Below is a small trained network, with its code and all its weights. Each question gives an input and a target symbol and asks what happens when units are switched off, that is, made to give their printed mean instead of their output.

import numpy as np


def w(rows, s, z=0):
    codes = np.array(rows[::2]) - 128.0
    scale = np.full(codes.shape[1], s)
    scale[-1] = z or s
    return codes * scale


def f(y):
    return np.maximum(y, 0)


def softmax(a):
    e = np.exp(a - a.max(-1, keepdims=True))
    return e / e.sum(-1, keepdims=True)


def log_softmax(a):
    a = a - a.max(-1, keepdims=True)
    return a - np.log(np.exp(a).sum(-1, keepdims=True))


def net(x, mask):
    ids = ['βγδεηθλξπσφψ'.index(c) for c in x.split()]
    T = len(ids)
    res = E[ids] + P[:T]
    q, k, v = (res @ M[0].T for M in (Q, K, V))
    z = softmax(np.where(np.tri(T) > 0, q @ k.T / 3**0.5, -1e9)) @ v
    res = res + np.where(mask[0], z, O[0][:, -1]) @ O[0][:, :-1]
    y = f(res @ A[0][:, :-1].T + A[0][:, -1])
    res = res + np.where(mask[1:25], y, B[0][:, -1]) @ B[0][:, :-1]
    return log_softmax(res[-1] @ U[:, :-1].T + U[:, -1])


Q, K, V, O, A, B = {}, {}, {}, {}, {}, {}
E = w([
[152,224,94],'β',
[25,160,159],'γ',
[129,113,147],'δ',
[68,207,239],'ε',
[68,5,203],'η',
[110,119,231],'θ',
[96,114,123],'λ',
[74,196,237],'ξ',
[92,117,124],'π',
[164,130,102],'σ',
[95,100,118],'φ',
[192,81,184],'ψ',
],0.013)
P = w([
[127,254,171],'0',
[126,207,163],'1',
[131,177,171],'2',
[132,152,175],'3',
[130,140,179],'4',
[133,125,191],'5',
[138,112,200],'6',
[141,111,218],'7',
[146,100,219],'8',
[155,94,225],'9',
],0.0045)
Q[0] = w([
[99,86,126],'head 1',
[249,125,11],'head 1',
[108,152,204],'head 1',
],0.019)
K[0] = w([
[126,87,145],'head 1',
[73,188,3],'head 1',
[202,118,109],'head 1',
],0.017)
V[0] = w([
[253,113,111],'head 1',
[106,164,65],'head 1',
[139,93,201],'head 1',
],0.0058)
O[0] = w([
[186,76,32,190],'head 1',
[123,81,253,11],'head 1',
[119,200,6,252],'head 1',
],0.0048,0.003)
A[0] = w([
[121,82,169,76],'neuron 1',
[167,171,79,171],'neuron 2',
[31,152,95,3],'neuron 3',
[169,173,94,32],'neuron 4',
[103,163,106,74],'neuron 5',
[74,94,114,163],'neuron 6',
[121,140,134,104],'neuron 7',
[131,132,80,106],'neuron 8',
[182,104,5,120],'neuron 9',
[75,51,156,38],'neuron 10',
[149,156,91,134],'neuron 11',
[57,188,90,78],'neuron 12',
[158,148,185,124],'neuron 13',
[117,127,186,115],'neuron 14',
[141,117,76,50],'neuron 15',
[166,122,156,87],'neuron 16',
[212,38,46,10],'neuron 17',
[69,140,97,64],'neuron 18',
[128,235,124,96],'neuron 19',
[69,77,197,61],'neuron 20',
[217,132,87,76],'neuron 21',
[121,176,85,61],'neuron 22',
[127,123,110,99],'neuron 23',
[129,149,22,75],'neuron 24',
],0.012,0.0062)
B[0] = w([
[119,164,124,143],'neuron 1',
[183,121,163,255],'neuron 2',
[217,63,131,168],'neuron 3',
[154,159,148,133],'neuron 4',
[127,98,159,146],'neuron 5',
[215,139,107,242],'neuron 6',
[122,116,140,136],'neuron 7',
[122,111,142,140],'neuron 8',
[58,111,149,207],'neuron 9',
[57,161,179,140],'neuron 10',
[157,149,124,169],'neuron 11',
[52,119,192,226],'neuron 12',
[99,76,154,252],'neuron 13',
[138,129,154,194],'neuron 14',
[117,141,145,128],'neuron 15',
[131,151,159,172],'neuron 16',
[60,77,1,166],'neuron 17',
[189,128,109,155],'neuron 18',
[150,190,44,250],'neuron 19',
[165,121,102,168],'neuron 20',
[50,123,131,202],'neuron 21',
[148,150,153,138],'neuron 22',
[111,126,144,128],'neuron 23',
[84,82,186,155],'neuron 24',
],0.037,0.0023)
U = w([
[141,114,69,188],'β',
[99,196,148,81],'γ',
[132,101,8,113],'δ',
[90,82,196,133],'ε',
[229,86,135,61],'η',
[127,166,126,44],'θ',
[161,211,246,229],'λ',
[168,163,65,125],'ξ',
[158,126,120,254],'π',
[96,206,164,47],'σ',
[135,158,131,27],'φ',
[131,158,129,25],'ψ',
],0.011,0.0086)

Each question gives the input, a string of symbols that net reads in full, and the target symbol t.
The units are the heads (3 rows each of Q, K, V and O) and the neurons (one row each of A and B). Each row of codes is followed by its name. A weight is (code - 128) times the scale printed after its matrix; where a second scale follows, it is the last column's (O, A, B and U).
mask holds one flag per unit, heads first, then neurons. A switched-off unit (its flag False) gives its mean, the last column of its rows in O or B, instead of its output. The means were averaged over made-up inputs and are rounded, as every weight is.
A unit's drop is (log p(t) with every unit on - log p(t) with that unit switched off) / (log p(t) with every unit on - log p(t) with every unit switched off).
The circuit of an input: a set's keep is (log p(t) with only the set's units on - log p(t) with every unit switched off) / (log p(t) with every unit on - log p(t) with every unit switched off). Starting from the 12 units with the biggest drops (on a tie, the unit counted first), units are removed one at a time, each time the one whose removal leaves the highest keep (on an exact tie, the one counted first), for as long as the keep stays at least 0.8.
circuit, biggest first: the units of the circuit, biggest drop first
k most important neurons: the k neurons with the biggest drops, biggest first
drop of u: that unit's drop, to one decimal
input γ φ ψ π ψ ψ ψ ψ, target δ: circuit, biggest first : (neuron 17; head 1)
input γ ψ ψ θ ψ π, target ε: circuit, biggest first : (head 1; neuron 24)
input ψ ξ φ, target λ: 3 most important neurons : (neuron 17; neuron 19; neuron 13)
input γ φ ψ λ, target ε: circuit, biggest first : (neuron 19)
input γ ξ ψ π, target λ: circuit, biggest first : (neuron 17; neuron 13; neuron 19)
input ψ ψ ψ φ λ, target λ: circuit, biggest first : (neuron 17; neuron 19)
input β ψ λ ψ, target ε: 4 most important neurons : (neuron 19; neuron 6; neuron 13; neuron 21)
input π λ θ ψ φ, target λ: 2 most important neurons : (neuron 17; neuron 13)
input σ ψ λ σ ψ ψ π, target ε: 2 most important neurons : (neuron 9; neuron 24)
input φ φ γ λ ψ η λ, target λ: circuit, biggest first : (neuron 17; neuron 19; neuron 13)
input ψ φ η ψ φ ψ, target ε: 4 most important neurons : (neuron 19; neuron 6; neuron 21; neuron 13)
input φ ψ ψ γ γ η ξ γ φ γ, target η: 2 most important neurons : (neuron 3; neuron 6)
input β γ π β δ θ λ σ γ, target η: drop of neuron 3 : 1.1
input β ψ φ ψ π, target λ: drop of neuron 11 : 0.2
input φ ψ ψ ψ η, target λ: drop of neuron 20 : -0.1
